Each row has a name. Each piece below is followed by the name of the row it came from, unless a question asks for something else. Each question is about the rows just above it. Places in a row count from 0.

q_276: [-21  21 -75  21  10  16 -10  10]
q_380: [ -4  -6  -4  13 -10  13  -3  21]
q_238: [  6   7 -25  12   6 -30  18 -13]
q_857: [  6   7 -25  12   6   7  -7   7]
q_406: [-31  45 -82   4  12  19  -7 -19]
q_840: [-24 -19 -13 -14 -15  18   3   3]
The row with [  6   7 -25  12   6   7  -7   7] is | q_857
Move every entry of [  6   7 -25  12] by -1 step of 1. | [  5   6 -26  11]
Is [12 19] printed in one of the named rows, side by side and in this order? | yes
Shift each entry of [12] by +1 times 1: | [13]

q_121: [ 20 -27   5  88  -1  26]
q_165: [ 26   9  -8  13   7 -35]
q_288: [26  9 -8 13  7 30]
q_967: [-44  -4  -3 -51 -14 -10]
Among the named rows, does one hold [-27   5  88  -1] next to each other, in this order? | yes
Does one of the named rows hold [-44  -4  -3 -51 -14] side by side, in this order? | yes
[ 9 -8 13  7] with +1 step of 1 on every entry: | [10 -7 14  8]
Among the named rows, does one hold [-8  9] next to each other, in this order? | no
Move every entry of [88] by +1 step of 1. | [89]

q_524: [-40   9 -21  41  -8  20]
q_420: [ 4 37 23 76 53 35]
q_83: [ -7 -17  -9  25  13 -29]
Where do [ -7 -17  -9  25] appear? | q_83
Among the named rows, does one hold [53 76 23 37  4] next to each other, in this order? | no
Among the named rows, does one hold [ 5 37] next to each other, in this order? | no
Does one of the named rows hold [20 -8] side by side, in this order? | no

q_148: [ 20  -3  37  -5  51  -7 -30 -15 -33  10  18  -5  21  15  13 -10  28  32
  29  -1 -13 -19 -17 -32  14  33  -8   9 -30 -21  12 -41  -4  33  -6 -34
 -46 -40 -11 -15   3  18 -33 -20  -9 -16   7  23   1 -37   1  41 -37  -3
  -8  12  34   2  14 -38  -7]
q_320: [ 17  65  18 -10   0   3 -26 -17  22  63 -28  -6  22   4 -42  -2   2  12
  34 -38  26 -19 -18  23   1  -1  28  -9   2  -7  -4  10   0 -18  38 -55
  12   0 -33   8  12  17  28  12 -17 -32 -17   4 -38  10 -29 -28  11   2
  35 -20  -1  -6  16  22 -28]
q_834: [-14  27  23  -3  38  22   6   5 -25  -6  31 -13  21  12  17 -31 -11  62
  -2  -7 -10   7 -32 -11  10   9  30  -4 -39 -20   6 -25 -21 -26  11 -14
 -41 -52 -10 -12  -3 -10 -42   2 -62 -25  20   2   6 -12 -12  20 -47  25
 -30 -12  32   6   5 -24   8]
q_663: [  8  16  20  -2  46  16   4   8 -29  -2  33 -15  25  18  13 -25 -11  63
   0 -12  -5   6 -31 -11   6   9  27  -4 -34 -14   9 -16 -19 -24  10 -16
 -34 -55   1 -16  -2 -13 -34   0 -62 -23  19   5   9 -14  -5  25 -48  31
 -27 -10  32   7   1 -17   1]
q_171: [ 14 -14  12  26  43   5 -20  -5 -27   8  28 -21   9  37   6   8  10  55
  25  -8 -23 -20 -14 -54  14  44 -11  24 -20  -8  20 -36  -4  29   1 -14
 -47 -11 -12 -11  11   0 -40 -20  -6 -21  12  38  14 -45  10  50 -18 -21
 -14  -1  15   4  10 -28 -12]
q_452: [ 22  -6  34  -7  47  -8 -33  -6 -33  10  17 -10  20  13  11  -7  29  37
  31   0 -12 -22 -13 -35  14  34  -3  19 -24 -18  10 -36  -2  33 -10 -26
 -44 -34  -6 -13   5  17 -31 -19 -10 -17   6  20   5 -41   3  41 -37  -6
 -14   7  41   5  20 -37 -10]
q_140: [  9 -14  10  23  43   7 -24  -4 -26   6  26 -20   5  36   8   2   6  56
  22  -8 -20 -20 -14 -58  10  46 -18  24 -25  -9  21 -36  -5  25  -9 -14
 -48 -17 -11 -16   7   0 -37 -23   0 -17   6  45  11 -39   6  51 -21 -23
 -16   0  18  -7   9 -31 -10]
q_337: [ 18  61  15  -7   0   5 -25 -14  24  58 -29 -12  20   9 -46  -4  -9  13
  36 -41  24 -17 -19  26   2   3  28  -7   0  -1  -9  18   2 -25  36 -50
  15   0 -36  10   9  17  23  17 -12 -29 -23   8 -42   6 -30 -27  12   4
  32 -22   6   1  18  23 -28]
q_726: [  8  32 -11 -11   5  10  13 -29  14  32 -26  -4 -24  -5 -21 -48 -16   9
   9   3  10   7 -24  20 -14  -2  23  -5  30 -23 -12  24 -16  -6   8 -21
 -13  27 -44   9  24   1  11  14  -9 -22 -20  13  -2  23  10 -35  -8   3
 -10  14  23   0  16  50 -21]
q_272: [ 12  22  26   1  46  11   7  11 -25  -6  31 -16  26  13  16 -25  -4  61
   0 -12 -15   0 -35 -15  14  15  35  -4 -46 -15   8 -25 -15 -22   9 -13
 -37 -56  -3  -8  -2 -14 -40   4 -68 -16  19   1  12 -15  -7  27 -40  26
 -29 -17  26  10   6 -25  -2]
q_433: [  7  20  21  -3  51  12   3  11 -28  -8  34 -11  25  17  15 -29  -9  69
  -4  -8  -7  10 -31 -11   6  12  27  -5 -44  -9   7 -24 -20 -33  10 -10
 -32 -54  -3 -15  -1 -15 -38   1 -66 -20  20   3   7 -13  -4  24 -39  29
 -28 -19  31  12   0 -22   5]
q_736: [ 11 -15  12  22  46   2 -15   5 -29   8  31 -20   3  41  14   6   5  58
  23  -8 -16 -25 -13 -56  17  44 -11  27 -16  -3  20 -39  -6  24  -2 -16
 -46 -17  -8 -14   8   6 -40 -22   1 -22   9  39  11 -43   6  49 -19 -19
 -15   1  22  -4   7 -27 -15]
Move every entry of [ 11 -28  -8] by +1 step of 1. | [ 12 -27  -7]
[-11  27] is in which row? | q_736
Shift each entry of [-11  62] by +1 times 1: | [-10  63]
Move every entry of [ 11   0 -40] by -1 step of 1. | [ 10  -1 -41]
Is [-25  -6  31 -13] printed in one of the named rows, side by side and in this order? | yes
Shift each entry of [ 27 -16] by -1 times 1: | [ 26 -17]
Is [-33  -6 -33  -8] printed in one of the named rows, side by side and in this order? | no

q_247: [  0   5   1   4   3 -13  -9 -25 -16  11 -17   5 -10   6   7   7  27]
q_925: [ 35  24  14  19 -11   0  -8 -41  26  71 -10   4  19   5  -5  20   6]
q_506: [-11 -13  13   5 -23 -12  12   6  -5  40  20   9 -29  -4  -7 -19 -19]
q_381: [ 24  -7   8 -18 -33  33 -15 -53  -2  -8 -29  -6  11 -15 -35  10  32]
q_108: [ 29 -42 -20   2   7  23 -19 -16  15 -33 -10  -4   4  -8  19   4  24]
q_749: [-27   2 -16  -1 -25 -17 -10  13  19 -21  18  -9   9   2  29  12  -2]
q_990: [  1 -36   4 -52   3  17   1 -16  13  -2  -3 -12 -11 -10   3  -9   2]
q_502: [ 21  -8  13   4 -52  -8 -30 -38  33  54   6  19  16  -5 -12   4  31]
q_339: [ 12 -26  26 -14  29  -8   6 -26  14  35  37   1  11   7   8   2 -15]
q_55: [ 24  -6  13  -4 -16   1  -7 -26  24  28  -5  15  31  -9   3 -10   7]
q_841: [ 30  17  -5   2 -24  -3 -23  -3  14  28 -20  15  22   5 -13 -11   9]
Does one of the named rows hold [-33 -18   8] side by side, in this order? | no
Where in the named rows is [-14]? | q_339, 3
find: [ 24  -7   8 -18 -33  33 -15 -53  -2] | q_381
Move every entry of [24] by +1 step of 1. | [25]

q_164: [ 16  34 -14  -7 -14  12  26  -3  11   3]
q_604: [ 10  26  27  83 -16 -42  41  -2   3  61]
q_952: [ -6  21  19 -13   6   6 -13  19  22   2]
q_387: [ 38 -33 -38 -79  60 -21  -5 -22 -13 -60]
q_922: [ 3 36 47 18 -4  8 19  5 24  2]
q_503: [  1   3  46  38   5 -26  10   3  -8  40]
Is [-79 -38 -33  38] printed in one of the named rows, side by side and in this order? | no
[38  5] is in which row? | q_503
Does one of the named rows hold [ 3 46] side by side, in this order? | yes
[46] is at row and place | q_503, 2
The row with [-13   6   6 -13  19  22   2] is | q_952

q_122: [28 55 10  7 35 20]
q_462: [-25  32  -6   4  14  11]
q_166: [  0  40 -14 -10 -17  19]
q_76: [ 7 61 -6  9 35 21]
q_41: [ 15  65  -3 -23  20  -2]
Where in the named rows is [21]? | q_76, 5
The row with [-25  32  -6   4] is | q_462
Move every entry of [-10] by -1 step of 1. | [-11]

q_846: [ -4  49  37 -81]
q_505: [ -4  50  32 -80]
q_725: [ -4  48  41 -81]
q_656: [ -5  45  45 -78]
q_153: [ -3 -82  27 -80]
q_756: [ -3  51  27 -77]
[ -3 -82] with +1 step of 1 on every entry: | [ -2 -81]
[45 45] with -1 step of 1 on every entry: | [44 44]
Among the named rows, does one hold [ 50  32 -80] next to each other, in this order? | yes
[-5] is at row and place | q_656, 0
Where in the named rows is [37]? | q_846, 2

